[-103  155    3  -64 -246 -215   52  -72 -161   63  146   66   15  -60
   75  -97  -22 -112  153  114  148  169  233  117  104  -10  255 -122
  -69  232  149  -84 -202 -133  -33  -80  262  -14  -77  133   48   84]  6
[-526   64    0 -118  136  -22  112   49 -250 -195   87   65  297   31
  -38  188   13  155   78  -22  -94 -166  139   91 -100   -2   47  124
  277  -98 -117  156 -125  -94   84 -200   72   62 -370 -167 -143    1]  2
[  56  253 -133   45 -328 -169  -54  -12 -179   30  107  -21  -24    5
  107 -230   23 -108  217   12  167  221  132   79   32   -1  337 -309
 -108    2  -16   10  -43   44  -35  107  217   18   32  334  186   68]  10
[  79   -2   72 -171  -98  -91   51  -68   53  -39  -49 -103  -14  205
  -15   18  406 -201   82  -24   79   35    2  211  -70   83  251  271
   54  -59 -127  221 -213   41  -23 -256  -29  270 -112  -56  178  168]  7
[-485  111  -34 -109 -149   19  131  -52 -274  -79  135   16  192  142
  114   45  -14  -85  215   99  -47  -70  128  223  -18   34   90   79
  198  -47 -191  161 -200   47   35 -144  -89   81 -326 -256 -162   -5]  2
[ 338  124  130  162   38   51 -180    0  136  -46  -68   86   80  156
  226  202 -161  110 -149   72  124   -8 -347   -5   56   48  -90  -41
  -53   21   -7  -94  144   47  -46   55  271  101  -11  178   58   79]  5
[-212   67   94  -15  -74  320  -11 -179  -33 -203  -61  -64 -167   84
  -19    0  173 -164  110   91 -121  -52   35  -31 -165   19  238  176
 -191 -133 -103   66 -143   98  -67 -344   21  126  -49 -179    6  159]  9
[ -71  125  -59  217 -491   35  108 -188  -82   38  144  -92   -2  104
   26 -222  177   41  189   78   17   93  150   -7  136  -39  307 -106
 -196  130  -87  124 -163   88   58   77  142    7   19  226  205  118]  2
[ -19   75  135  -90  106  112   20 -163  101 -335  -19 -159   -8  227
  256 -114  139  -99  -78   -3 -106  -67   56  159  -80   30  169   -6
  -95  -77 -222   65   25  294  -94 -331 -138  185 -114 -308 -157  142]  5
[-345  104   23  -95  462   55   44 -199 -133    0   42  149  296  -52
 -124  188  -53  116  138  -37   30  -59    9  -37 -176   63  159   60
  -99 -100   40  102   26 -116   95   11   43   50 -295  -61   34 -215]  4
[-508  -61  -12  -73  130  102  178 -160 -146   -3  123  161  268  176
  -46  223  143   48  155   84  -58  -83  -42   51  -50   29  129  111
   29 -196 -257  233 -135  -14  214   88  -13   62 -325 -159   63 -149]  8
[-122 -195    7 -106  -65 -124   47 -262  -61 -240   72  171   -3  189
  145  -73  145 -274 -115    1   22  -63  160  269    8  302  335 -252
  -29 -273 -302  271 -107  263 -219 -190  128   -8   13   19 -216  177]  8
[-247   72 -297   20 -327 -234  161   -8 -198   83  178   89  190   -8
    9 -325  248 -326  265   74   73   69  143    9  -37   80  232 -261
  -32   -4 -106   10 -146   83   75  176   13  -11   81  230  205   17]  0
[  -7  149   67   99 -264    6  -92  142  -50  -40   24 -149  -67   30
   21 -173    6 -115  158   59  128  196  159  120  -28 -125  -26  -81
  148  186  218    3 -218  -27 -144 -133  117   30  -74   68  -24  262]  9
[  36  252 -132   91 -596  -60   23 -118 -117   78  116 -161  -49  -32
   14 -331  116 -121  147  133   -1   86  185   55  152   26  252 -217
 -106   78   76  127 -215  162   10 -111  156   -3   97  232   77  218]  1
[ -42  -86    9   64 -436   36  119 -223   27 -149  125  170  -55  436
  129  -27  351 -159   40   52   59  159   86  200  -15   97  135  252
 -317  -75 -465  322 -240  181   64  -72  -66  110  -75 -103    5  294]  3
[ 166  -50  122  -82 -173  136  -55   23   56   -5  -55  216 -313   17
   -9  -24  187  -26 -175 -128 -122    0  -49   -3  372 -179 -136  167
  -59  359  306 -133 -169  -85  169 -289  -72  -32  236  -51   48  209]  6
[ 178   91  -67 -245 -287 -160 -123 -184   35  -50  179   97 -260 -110
  -31 -149 -251    0 -289  -89 -160  157  299 -160  318   13  324  -39
 -308   62  -84  -58   77   -6 -182 -393  161 -170  370  -66 -213  -51]  10
[-614   56 -104  -84   49  117  115  -57 -276  -48  131   52  365  -61
  -54  137   39  -22  180   94  -66  -76 -130  111  -67  -45    5  119
  170 -189  -84  132  -74  -71  241   43 -170  -43 -375 -208   77  -83]  1
[ -69  -31  152 -192  296  127  -93 -196  -63 -302  -10   64  178  239
   98  109   47   56   60   20  -88 -169  -37   54  -38   83  267 -191
   85 -149 -117  136   -2  134  -20 -187    9   25 -211 -201 -100 -117]  1
[-210  247  -67   12  -72  -72   37   54 -209 -108   62 -114  203 -115
  -32 -239   76  -75  330   85    5  -98  305  -34 -157   22  209 -139
  136  105  120   19 -109  -13   -5  -62  183  124 -133  153   64   59]  4
[ -70  172  -10   -2   71  -82   66   89  -36  -37  -64  -62   19  -94
  102 -105   81  -83  167   10   21  -31   91  -56 -110  -18  -37  -83
   22  225  107 -109 -107   49  -15  -73   61  120   86  245   40   98]  2
[-128  -46  -11 -115  -19    9  113 -323    4 -193  116  -24 -131  -17
  -17   -6   83 -177  -77  -53  -53   40  113  185  159  119  298 -111
 -175 -149 -371   59  -47    0   -5 -205   41    3  143  -33  -74  -24]  10
[-110 -136  100 -105 -170   50   -1  -40 -122 -114   27  115    5  161
    2   26  145  -52   39  -31 -105  -19  200   21  -35  -88  183  208
   45   37 -131  102 -202  -71   21 -280  -32   47  -77 -100  -45   73]  7
[-483   45  -63  -90 -173  -42  125  -56 -329 -189  245   19  325  120
   57  107   -2   69   48   51  -61   19  267  190  -14  -38  178   59
  259 -237 -250  248 -145   76    6  -82    3   11 -378 -167 -131   -5]  5
[-458   42  -61  -42   62   21  -19  103 -273   20  106   95  121   28
   13   53  -92  177  199  -22  -62  -93   15    8 -184   20  227   88
  194 -111  -31  148  -86  -90   52 -205   29  122 -323 -179 -102  -24]  0
[-393   53  -20 -177   92   15   30 -116 -214  -92   89  -34  293  -77
  -46  170  -40   31  171   49  -35  -49  -13   90 -152  155  289  108
  115 -294  -81  117   10  -69   32 -146   20  102 -385 -255  -18 -126]  1
[ -28   43  116   68  368  205  -59 -283  136 -118   -2   36   16   90
  302  134 -147   60 -127   74   55  165 -321  -48  -72   -2   54 -232
 -397 -175 -186   -4  113  138   27  -40  392  -29   91   48 -174 -149]  1
[-540    0  -77   37 -153   77  159  -13 -201   -7  112  -25  177  -28
   16   50  135   -3  156  127 -131  -68  -54  174  -74   -3  131   76
   80 -232 -181  151  -38  -81  180    7  -46  -71 -259 -187  -88   27]  1
[ -21  200  -57    1  122 -159   65  -84 -132  -32   63   53   66 -310
   36 -332   32 -245  152  136  145  -52  225   57   31  146  279 -535
  -44  109  188   -6  -42  149 -120   30  231 -116  271  447    4   71]  3
[ -63  198 -102   17 -301 -186   19   92 -235  129  123    2 -146  -28
   21 -386  135 -126  313   85   47    5  270  116  -14  150  410 -325
  107  171   22  169 -120   83  -77  -77  250  168   15  376  101  208]  8
[ -47  263  -90  -84   33 -268  -44   33 -101  -47   69  129   92   35
  134 -120   34   22   74  -56   95   41  166 -103    0   43  227 -265
  -92   81   -9  -19   -3  142  -28  -66  285  125   61  351   80   12]  10
[-481   47  -27  -12  190  138   77 -105 -198 -114  128   22  259  -40
  -72  214    7  105   79   38  -63  -92  -66   96  -90   51  248   92
  115 -281 -161  143   32  -20   37  -45   67   57 -263 -157    9  -89]  6
[-179  239  -76  -16 -297 -197  106  -92 -200 -133  202  -67  149  -32
   17 -135   -9    1  278  224   86  182  260  218   83  116  447 -317
  100  124   77   99 -196   26 -103 -126  290  -15 -121  140  -69  219]  5
[ 275  173  -44   43 -249  -28 -105    9  107   25 -199  -75 -262  -62
  284 -358  -18 -298   71  -14   24  -65  -91  162  212  203  272 -348
 -238  274   97 -154  179   64    4  -63   71   -9  488  248 -240  200]  7
[  49  185  -40   82 -275 -149  -13  -31  -23  119  -41 -123  -24 -154
  -42 -239   67 -117  174   84   61   75   98   52   40  101  177 -209
  -81  163  195  -54  -73   21  -90 -143  255   94  109  295   25  127]  1
[-308  -28 -183   82 -899    7  144  -40  -11  -25  103 -203 -261   59
   23 -121  281 -156  -86  -26 -266   84  199  126  311 -139  242  161
 -152 -121 -274   28 -235 -188  247 -213  153 -242  198 -145 -237  167]  4
[-613  -10  -59  100 -119  113  102 -125 -236  -36  111   94  135   19
   82   89  104  -65  163   77  -46   42  -35  193  -53  -18  117    8
  -56 -234 -112   55  -79  -21  176   95 -103   -3 -270 -113  -54   50]  9
[-362  201 -189  -79 -305   18  -53 -293    2 -421  296 -103   22  150
   -6   -2  140  223 -140 -213 -248   53  284   19  374    2  509  -60
 -347 -297 -429  105   81  -10  217  -64  189 -116  127 -127 -237   -1]  0
[  86 -101  -23    3 -136   31   74 -469  120  -32  172   33  -16  -27
  -79  104  116  146 -305   43 -176  277   70   17  375  -49   38  183
 -452  180  -34 -220 -143  -81  297    6   -9 -187  292  179 -103   52]  1
[-270  241 -268 -236  -57  -80 -187   94 -239 -186  184  -61  -64 -340
  -55  141   64  -54  -87 -243 -102  -46   53  -28   66  194  522  -19
  125 -468 -161   33  158 -130  210 -228  222  -55  189   13 -129 -122]  5
[-254  222 -155   26 -122 -190   57 -109 -127    5  221  -50  -73 -149
   36 -203   52  -51  138   42   55   12  278   22   30  219  390 -370
 -127  -41  -49  156  -28   82  -34   86  322   30   88  381   -6  141]  8
[-213  156 -158  154 -165 -134  -96 -408   28 -148  218   77   78  203
  249  127  -59  221  -95    9  160  109  -95  -75  101  249  359 -199
 -529 -184 -330  230  105  179   83  187  474   87   28  303  -87    0]  3
[-343   39  -22 -168 -118   44   84 -263 -154 -227  109   38   70  148
  167  -60  113 -256  131   24  -91   11   42  199  -39  196  475   43
 -113 -325 -396  157  -15  168  -54 -246  -70   69 -144 -221  -54   45]  10
[ -36 -167 -118  -78 -619 -122  122  -88 -192  -51  319  155  347  146
   -2  -60  229 -105  -76   86   73  186  190  182  491  110  221  277
  238  244  -88  113 -281  133  233   45 -186 -193   56  152  112  212]  3
[-376  127  -27 -168   92   49   20 -106 -201  -83  108   60  -40    0
   18   54 -101   54   46  -32  -71  -69  146    6 -128  124  262   76
  -60 -226 -113   89    0  -10  -89 -179  137  112 -243 -149  -72  -29]  9
[ 165  -40 -119  268 -638  349   40  -28   93  122  134 -360 -374  -47
 -139 -346  221 -137   99   35 -158  194 -114   75   90   23  243  297
    3 -182  -27  119 -154  -87   92  -25  -53  -54  252 -192  112  238]  5
[-392   83   29 -142  106   24  129 -113 -255  -53  132  -52  225   66
  -19  217  138   40  179  101  -52  -83   45  220  -80   34  202   53
  216 -194  -99  213 -118  -23   59  -55  -33  124 -381 -150  -20  -58]  7
[  68  -93  -53 -195 -216 -244  147   41   53 -270  -20   41   43  273
   74 -133  336 -229  -48  -12  -76 -143  243  171   15   97  142   78
  101   49 -440  150 -206  138  -34 -252  -46   12  123   11 -100  227]  7
[-115   18  -43 -102  -63   26  -60 -405  -10 -229   98  172   93  259
  -27  155  264  -90 -124  -82  -80   21  -37    6   65  163  468   20
 -325 -361 -406  203    7  126   28 -229  170   59   89  -44  -37  -80]  10
[ 575   19  228   41   52  190 -120  144  153  157 -221  -76    4   97
  132   58 -117  -23 -110   -9  132  234 -126  123   81  -88 -233  168
  -66  489  388 -393   67  -98   71  -62 -200  195   90  -32 -117  124]  0
[ -66  167 -104  -73 -230 -190   72  -59 -237  165  138  -92   17 -139
  -96 -110  198 -110  155   58  131   29  148  180   46  196  310    7
  163   51  120  103 -226  -26  -28  -71  220  118  -53  409  220  150]  1
[-164  161  216  -81   94  105 -147  -91   21 -183   -8  -93 -168  244
   98  -50  271  -94   95 -120 -228 -102  140   45 -149  -36  118  141
  -24  -81  -69  166  -84   92  -64 -355 -177  294 -181 -136  -47  211]  2
[-430   89  -78 -140  -41  -76  139  -14 -244  -89  137  109  264   46
   32  222  -44  135  106   23  -41    9   -1  225   59  135  250   81
  154 -234 -151   46  -29 -154  207   -6  115    8 -406 -172  -59  -21]  5
[-613    4  -39 -198  427   15   -7 -100 -231 -209   38  304  410  -13
  -26  302   40    4  -38 -109   12 -297 -113  -43  -54  110  165  131
   95 -240 -260  -19   61   29   95 -156  182   80 -227  -27   76 -283]  7
[ -97   32  -45   75 -314  131   59 -208  132  -60   62 -235 -162 -103
  161   -6   34   58 -120    5 -242  120  -83 -105  207 -184  111   82
 -384  -71 -223  -73   70  -92  178   22  131 -216  277  -10 -135  -79]  8
[  14   27 -283 -242    5 -239  -66 -386  -48 -145  330   94 -280 -203
 -212 -135   70 -100 -119  -86   -5  117  164   11  304  274  631 -479
 -173 -362 -117  192  -16  -31  -32   48  328 -204  432  240   66  -80]  10
[-122 -148    0 -230  141  -85   53  -22   12 -263  -55    5  256  274
   19   96  171  -14   25    3  -53 -227  117   30 -111  118  305  112
  240  -30 -415  198 -145  229  -78 -336  -50  173  -70 -143  -94  -75]  8
[  38  226   12   44 -390  -12 -114 -141 -134   13  116  -69 -257  -41
   36 -287   58 -179  230   18   48   25  283  -38  -18  181  304  -56
 -264   49  -46   70  -17   18  -52  -78  187  174   -3  156   82   83]  3
[-562  200  -54  -53   59  -13  101   35 -264  -70   77   25  193  -57
   32  -38   -4  -12  300   89 -120 -132    3  155 -182   97  319 -130
   77 -214  -52   46  106 -142   31  -82  154   61 -385 -276 -102  -35]  6
[ -67 -157   20  -77 -112    4    7 -182  -95  -91   12   89   22  338
  -15    1  232   15  -22  -87  -37 -112   73  128  -18  197  443  131
   28 -203 -397  339  -95  179  -94 -285  166  188  -89  -27  -33  -23]  7
[ 236   -2   81   60   11   61 -280    9   36   27  -77  108  -37   50
  191  164  -50  -48 -195 -167  146  150 -360   53   -2 -133 -137   74
 -115 -216    6   -9   95   -8  -16  -23  126  -66   47  -17  -16 -101]  7
[ 107  -70    3  -97 -180  -31   76 -117   36  -48 -108 -118  -90  128
   81 -227  250 -232    9    4 -118 -142   76  156 -102   67  171   12
  -48 -194 -275  230 -130  192  -77 -301 -111   62   52 -178 -119   28]  1
[-245   72  -30  -99   23  -11   26   79 -130  -42   36  -23   32   83
   48   35   32   19   -2  -22  -98 -145  116  125 -106   15  -22   84
   72 -224  -66   87  -58  -72  152  -51 -105   77 -301 -289 -166   58]  0
[-347  151 -133 -107 -176  -89   85   70 -299   19  165   30  263   27
  -54  157   16   94   38  -31  -88 -162   18  218   34   37  182   37
  311 -239  -69  176   -2  -68   26  -53  -76   39 -370 -231   -1   -8]  6
[-458  171   22 -154  186  109  -71 -137 -245 -250  148  147  230   80
  -24  174  -28  157  112   -2 -148 -211   -4   35  -52  101  323  -20
  104 -290  -97  171   33  -20   -4 -219  147   91 -335 -241  -98  -87]  3
[-126  148 -295 -301 -229 -128  -62 -105  -97 -229  105  144 -276 -139
  -84 -276    7 -230 -120 -182 -291 -170  474 -175  280  199  203 -189
 -247   97 -109 -143   23  -35  203 -180   76 -114  472   92 -286    4]  4
[  84  205  -60   33 -271   11   53 -133   60  118   73 -128 -328  -53
  253 -151  140 -112 -225   78 -117  217 -169  255  415  -55  213 -373
 -321   53  114 -108  139  -54  296  112  139 -115  311  206  -84  241]  2
[ 474 -211  230 -132  367 -138 -255 -212  255   16 -171   77  106   31
 -425  253   24   91 -203  -98  164   26   49   37  -57  243   17  482
  -55  -65  185  -32  -55 -249 -133 -182  103  210 -109 -132    0 -125]  3
[ -24  340   -8  -50 -306  -91  -42   55  -85 -126   39 -172 -178    2
  197 -284  -81  -56  180   17  -28   83  349  125  178  -31   98 -312
 -110  274  115 -108  -53   62  -20 -111   67   24   29   84 -218  219]  0
[ 147  280  -26   -1 -232 -197  -55   32 -144   -7   97  106  -94 -111
   56 -240   29  -33  261   69   75   50  157   42   79  168  300 -312
   -6  187  251    4  -30  -30  -33  -27  258  103   16  313  136  242]  5
[-523  109  -70 -127  105   35  -11   -5 -156 -213  134  151  385   36
  -27  234   28  111   17  -95 -122 -146   66 -117 -134   12   57  301
   65 -174 -100   42  -64  -17  128 -129  -79   61 -301 -179   -9   31]  8
[ -44   30  -83 -218  133 -225   50 -264  -62 -194   82  133  133  191
   97  -98   89  -40  -69  -33    2  -42  249   49   28  194  453 -293
 -204  -90 -336  128   26  176   29 -153  167  131   58   42 -154 -135]  10
[ -97  199 -129   90 -181 -144  131  -19 -160   81  137  -73  123  -80
   27 -283  144 -149  299   38   92  171  177  181  -11   22  233 -221
   44   25  -18  144 -114   71  -15  120  100    4   24  332  117   90]  4
[-179 -105   10 -212  320   45 -140 -153   15 -203  106  237  -50  -51
 -317  153  124 -154 -196 -198  -16  199  110   15   65   61 -126   39
  -78 -436   31  212  -97 -103   76  -67  215 -181   95 -187 -204  -92]  7
[ -76  308   -5  171 -334 -106  -54   49  -55   52   83 -178 -175  152
   76 -232  158   46  296  -71   93  116  249  150  -53   34  199 -210
  -88   36   36  169  -65   94 -130   21  199  333 -148  209   65  259]  7
[-148  187 -306 -176 -362 -262  116  -98 -119  -84  375   34  270  -93
   -4  104   -3  104  -12  -74  -20   53   36   21  281  287  728   91
  -15 -222 -513   84  234  -16  -10   -1  260   16  131   87  174 -133]  6
[-382   58  -18 -104   89   99   56   78 -312   28   52  215   78   -7
  -76   88  162  -88  119  -37  -63 -233  -40   10 -158   59   27  219
  164 -297 -150  147    3    6   70  -70  -62   90 -316 -135  197  -96]  10
[ 116 -244  223 -148   37   -2   -9  -94  -17 -200  -70   55  -60  259
  171 -233  148 -220   60    9  -10  -43  184   98  -73  -22  198   48
  105  137 -230  159 -164  174 -180 -387 -106   99  -10 -130  -77    3]  10
[-486   86 -200  -82 -165 -110 -162  -32   -2 -451   18  -66   92   16
  132   30 -117  179  -57  -89 -307 -321   18 -289   50 -125  114  -73
 -158 -216 -427 -137  204 -157  234  -27  206  -63  -32 -171 -149 -239]  3
[-427   86  -46  -25  102   47   -7  -31 -216  -72  119   81  119   47
  104   89  -22   48  118   -1  -81 -151  -55   82 -152   69  151 -103
   79 -277 -160   85   33    8   21  -18   83   47 -308 -168  -93  -89]  8
[-625   19  -97  -71  288    3  131 -120 -194   51  162  156  294  -55
  -46  327   38   50   73  -58   84  -48 -115   24 -188  174  230   84
  -25 -259 -108   48   84 -157  118   90   35  179 -324  -92   79 -178]  9
[  78  198   55   53 -170   99  -78   81 -138  -48   60  -47  -56 -166
   60 -233  -17 -178  211   68   19  141  136   -6   -1  -49 -133  -41
  124  229  391 -167 -195   38  -87  -93   10   37   68  146   28  233]  9
[-394  116  -41   -3 -103   77   12    7 -208  -92  131   -6  104   26
   24   19 -113   -1  167  132  -34   33   39  207  -91   42   41   14
  115 -154  -79   84  -72  -46    4  -18   38    0 -323 -139 -102  149]  1
[-161 -110  168  217  -85  318   82 -345  246 -163    9  -32   58  109
  135  269   -1   54 -188  202   45  240 -166   13  189  -55 -223  235
 -372  205   45  -46 -246  120   96 -111  106 -141  161   11 -263  268]  1
[ 138   26  153 -337  125  -28  -55   15    4 -396  -68  271  -68  253
  116  -60   -6 -181  -32  -78 -154 -215  254  124  109   77   48 -243
  139  -80 -136   93 -117  220 -222 -437    6    6   33 -346 -288   70]  6
[-383   91   20 -182  282  -47  -75  -91 -244 -145   93  253   90  -52
   50  215  -73   35   65  -95   39  -79   -9  -16 -100   71  135   38
   24  -61  -24   42  -22 -105   12 -186   99   95 -199   44    0  -57]  10
